Below are the code and all the weights of a small trained network. Each question names an input and a class and asks about switching units off, where a switched-off unit gives its printed mean instead of its output.

import numpy as np


def w(rows, s, z=0):
    codes = np.array(rows[::2]) - 128.0
    scale = np.full(codes.shape[1], s)
    scale[-1] = z or s
    return codes * scale


def f(y):
    return np.maximum(y, 0)


def log_softmax(a):
    a = a - a.max(-1, keepdims=True)
    return a - np.log(np.exp(a).sum(-1, keepdims=True))


def net(x, mask):
    res = np.array(x, float).reshape(1, 5) / 4 @ E
    y = f(res @ A[0][:, :-1].T + A[0][:, -1])
    res = res + np.where(mask, y, B[0][:, -1]) @ B[0][:, :-1]
    return log_softmax(res[-1] @ U[:, :-1].T + U[:, -1])


A, B = {}, {}
E = w([
[69,150,8,185,118,193,36,182],'x0',
[45,90,146,57,111,98,105,141],'x1',
[173,99,127,181,255,121,190,170],'x2',
[157,193,145,80,69,34,123,193],'x3',
[38,229,113,174,86,129,24,230],'x4',
],0.009)
A[0] = w([
[21,184,112,8,109,73,62,158,236],'N1',
[169,175,72,182,92,104,2,165,187],'N2',
[199,178,124,166,172,6,207,76,220],'N3',
[24,95,162,133,198,240,158,137,242],'N4',
[102,143,104,114,148,35,45,143,187],'N5',
[149,57,97,180,193,159,236,72,254],'N6',
],0.0091,0.0044)
B[0] = w([
[17,90,141,168,98,27,254,197,232],'N1',
[127,196,42,220,152,133,124,235,229],'N2',
[235,45,189,117,40,114,114,232,236],'N3',
[134,148,105,158,168,78,72,8,198],'N4',
[100,107,98,180,84,115,218,199,185],'N5',
[147,84,155,18,172,173,25,121,251],'N6',
],0.0091,0.015)
U = w([
[11,120,207,65,120,56,165,167,2],'0',
[228,105,206,37,135,136,103,173,174],'1',
[84,106,160,58,195,206,44,2,254],'2',
[69,244,87,154,117,173,67,178,124],'3',
],0.0087,0.0044)

Each question gives the input, the list of numbers given to net, and the class t.
The units are the neurons (one row each of A and B). Each row of codes is followed by its name. A weight is (code - 128) times the scale printed after its matrix; where a second scale follows, it is the last column's (A, B and U).
mask holds one flag per neuron, in row order. A switched-off neuron (its flag False) gives its mean, the last column of its row in B, instead of its output. The means were averaged over made-up inputs and are rounded, as every weight is.
A unit's drop is (log p(t) with every unit on - log p(t) with that unit switched off) / (log p(t) with every unit on - log p(t) with every unit switched off).
The circuit of an input: a set's keep is (log p(t) with only the set's units on - log p(t) with every unit switched off) / (log p(t) with every unit on - log p(t) with every unit switched off). Starting from all 6 units, units are removed one at a time, each time the one whose removal leaves the highest keep (on an exact tie, the one counted first), for as long as the keep stays at least 0.8.
units of the circuit, in order: the units of the circuit, biggest drop first
top k neurons: the k neurons with the biggest drops, biggest first
drop of u: that unit's drop, to one decimal
input [-5,3,4,-6,-3], class 2: units of the circuit, in order	(N4, N6)
input [3,7,3,-7,3], class 2: units of the circuit, in order	(N4)
input [-3,-5,1,2,5], class 3: units of the circuit, in order	(N6, N1)
input [-1,4,-5,-2,-4], class 2: units of the circuit, in order	(N3, N5)
input [-4,-4,-7,8,-1], class 0: top 2 neurons	(N1, N6)
input [-1,-6,-1,4,2], class 3: top 2 neurons	(N6, N2)
input [-2,-4,-6,8,-2], class 0: top 2 neurons	(N6, N1)
input [-6,-8,-6,8,4], class 0: drop of N6	0.2
input [6,7,7,-7,-5], class 2: drop of N2	0.0
input [4,-3,-7,-2,-8], class 2: drop of N3	0.2
